Below are the code and all the weights of a small trained network. Each question names an input and a target symbol and asks about switching units off, where a switched-off unit gives its printed mean instead of its output.

import numpy as np


def w(rows, s, z=0):
    codes = np.array(rows[::2]) - 128.0
    scale = np.full(codes.shape[1], s)
    scale[-1] = z or s
    return codes * scale


def norm(h):
    return h / np.sqrt((h * h).mean(-1, keepdims=True) + 1e-5)


def softmax(a):
    e = np.exp(a - a.max(-1, keepdims=True))
    return e / e.sum(-1, keepdims=True)


def log_softmax(a):
    a = a - a.max(-1, keepdims=True)
    return a - np.log(np.exp(a).sum(-1, keepdims=True))


def net(x, mask):
    ids = ['ΘΦαγδεζηξστω'.index(c) for c in x.split()]
    T = len(ids)
    res = E[ids] + P[:T]
    u = 0
    for l in range(3):
        r = norm(res)
        for j in range(2):
            rows = slice(3 * j, 3 * j + 3)
            q, k, v = (r @ M[l][rows].T for M in (Q, K, V))
            z = softmax(np.where(np.tri(T) > 0, q @ k.T / 3**0.5, -1e9)) @ v
            o = O[l][rows]
            res = res + np.where(mask[u + j], z, o[:, -1]) @ o[:, :-1]
        u += 2
    return log_softmax(norm(res)[-1] @ U[:, :-1].T + U[:, -1])


Q, K, V, O = {}, {}, {}, {}
E = w([
[133,143,102,135],'Θ',
[99,149,121,184],'Φ',
[125,147,99,130],'α',
[134,144,101,135],'γ',
[167,212,249,162],'δ',
[118,108,229,155],'ε',
[201,210,117,102],'ζ',
[139,134,103,141],'η',
[60,179,49,221],'ξ',
[214,136,253,54],'σ',
[151,87,92,70],'τ',
[131,145,95,133],'ω',
],0.0035)
P = w([
[160,1,108,226],'0',
[100,110,86,102],'1',
[104,95,89,102],'2',
[103,90,92,107],'3',
[99,84,91,105],'4',
[103,79,93,108],'5',
[99,70,86,113],'6',
[100,74,86,112],'7',
[105,58,90,125],'8',
[110,57,89,130],'9',
],0.00099)
Q[0] = w([
[76,245,237,95],'0.h0',
[37,180,126,112],'0.h0',
[151,18,20,225],'0.h0',
[115,145,2,223],'0.h1',
[245,65,246,134],'0.h1',
[229,122,253,101],'0.h1',
],0.004)
K[0] = w([
[14,197,43,30],'0.h0',
[101,88,53,172],'0.h0',
[249,38,183,211],'0.h0',
[208,92,46,175],'0.h1',
[104,146,242,63],'0.h1',
[83,177,252,65],'0.h1',
],0.0043)
V[0] = w([
[238,68,184,182],'0.h0',
[7,119,123,86],'0.h0',
[125,120,139,236],'0.h0',
[250,165,128,75],'0.h1',
[66,128,139,199],'0.h1',
[211,156,169,129],'0.h1',
],0.002)
O[0] = w([
[47,246,132,53,254],'0.h0',
[220,118,115,229,41],'0.h0',
[129,154,163,29,222],'0.h0',
[67,126,156,232,94],'0.h1',
[145,90,137,6,168],'0.h1',
[117,58,147,164,116],'0.h1',
],0.0019,0.00049)
Q[1] = w([
[44,201,22,138],'1.h0',
[177,41,254,122],'1.h0',
[98,196,8,148],'1.h0',
[199,122,168,64],'1.h1',
[124,66,176,210],'1.h1',
[205,111,141,67],'1.h1',
],0.005)
K[1] = w([
[138,72,4,216],'1.h0',
[101,174,254,30],'1.h0',
[179,66,3,222],'1.h0',
[232,115,233,23],'1.h1',
[77,107,249,235],'1.h1',
[226,91,193,33],'1.h1',
],0.0038)
V[1] = w([
[13,127,138,103],'1.h0',
[186,54,103,175],'1.h0',
[116,188,128,160],'1.h0',
[237,105,149,58],'1.h1',
[254,109,120,82],'1.h1',
[24,144,119,104],'1.h1',
],0.0033)
O[1] = w([
[116,74,122,251,254],'1.h0',
[89,231,130,107,21],'1.h0',
[162,138,57,117,156],'1.h0',
[180,96,225,94,81],'1.h1',
[143,77,225,100,72],'1.h1',
[141,104,73,182,242],'1.h1',
],0.0031,0.00055)
Q[2] = w([
[36,37,95,196],'2.h0',
[194,229,77,66],'2.h0',
[206,118,254,166],'2.h0',
[233,97,196,66],'2.h1',
[69,240,33,174],'2.h1',
[180,89,250,84],'2.h1',
],0.005)
K[2] = w([
[21,29,106,180],'2.h0',
[199,225,61,65],'2.h0',
[192,175,240,210],'2.h0',
[191,119,231,110],'2.h1',
[116,224,26,97],'2.h1',
[114,124,253,160],'2.h1',
],0.005)
V[2] = w([
[126,55,123,194],'2.h0',
[252,152,175,84],'2.h0',
[13,140,114,67],'2.h0',
[81,224,120,192],'2.h1',
[39,194,176,109],'2.h1',
[121,82,204,69],'2.h1',
],0.0029)
O[2] = w([
[17,179,145,105,250],'2.h0',
[177,168,10,125,147],'2.h0',
[178,3,169,148,86],'2.h0',
[185,160,231,186,43],'2.h1',
[183,52,125,244,109],'2.h1',
[105,77,40,177,244],'2.h1',
],0.0025,0.00025)
U = w([
[28,189,188,39,4],'Θ',
[64,230,204,46,23],'Φ',
[135,28,21,16,243],'α',
[29,185,193,47,13],'γ',
[37,183,84,106,26],'δ',
[22,235,48,58,135],'ε',
[18,218,15,241,116],'ζ',
[23,10,253,247,213],'η',
[252,240,15,71,209],'ξ',
[17,224,22,247,127],'σ',
[243,239,239,237,158],'τ',
[240,88,241,37,86],'ω',
],0.0051,0.0044)

Each question gives the input, a string of symbols that net reads in full, and the target symbol t.
The units are the heads (3 rows each of Q, K, V and O). Each row of codes is followed by its name. A weight is (code - 128) times the scale printed after its matrix; where a second scale follows, it is the last column's (O and U).
mask holds one flag per head, layer by layer. A switched-off head (its flag False) gives its mean, the last column of its rows in O, instead of its output. The means were averaged over made-up inputs and are rounded, as every weight is.
A unit's drop is (log p(t) with every unit on - log p(t) with that unit switched off) / (log p(t) with every unit on - log p(t) with every unit switched off).
The circuit of an input: a set's keep is (log p(t) with only the set's units on - log p(t) with every unit switched off) / (log p(t) with every unit on - log p(t) with every unit switched off). Starting from all 6 units, units are removed one at a time, each time the one whose removal leaves the highest keep (on an exact tie, the one counted first), for as long as the keep stays at least 0.8.
circuit, biggest first: the units of the circuit, biggest drop first
unit that matters most: the unit with the biggest drop
which heads matter: for each layer, one digit per head in row order, 1 if its drop is at least 0.15 and else 0, layers parted by /
drop when u is switched off: that unit's drop, to one decimal
input τ α τ ε ε ω, target τ: circuit, biggest first	2.h1; 1.h0; 2.h0; 0.h1
input τ σ α τ ζ ε τ α α, target τ: circuit, biggest first	2.h1; 1.h0; 0.h1; 1.h1
input τ δ ζ γ, target τ: circuit, biggest first	2.h1; 0.h1; 1.h0; 2.h0
input α γ ε Θ, target α: which heads matter	11 / 11 / 10
input τ ε η, target τ: unit that matters most	2.h1
input ξ τ Θ, target ξ: which heads matter	11 / 10 / 10
input ω ε σ ε γ ζ τ γ, target ω: circuit, biggest first	2.h0; 1.h0; 2.h1; 0.h0
input α ζ ε α, target α: circuit, biggest first	0.h1; 0.h0; 2.h0; 1.h0
input ω Φ τ α, target ω: which heads matter	11 / 10 / 11
input ω Φ σ ε Θ ε δ Θ, target ω: which heads matter	11 / 10 / 11
input τ ε τ ω, target τ: which heads matter	01 / 10 / 01
input τ ε Θ, target τ: circuit, biggest first	2.h1; 1.h0; 2.h0
input τ τ γ δ σ α, target τ: which heads matter	01 / 10 / 11
input α ε τ Θ, target α: unit that matters most	0.h1
input α ζ ζ δ ζ α, target α: drop when 0.h0 is switched off	0.9
input τ ε ω ε δ Θ, target τ: drop when 2.h1 is switched off	1.0
input τ ε τ Φ γ, target τ: drop when 1.h0 is switched off	0.4
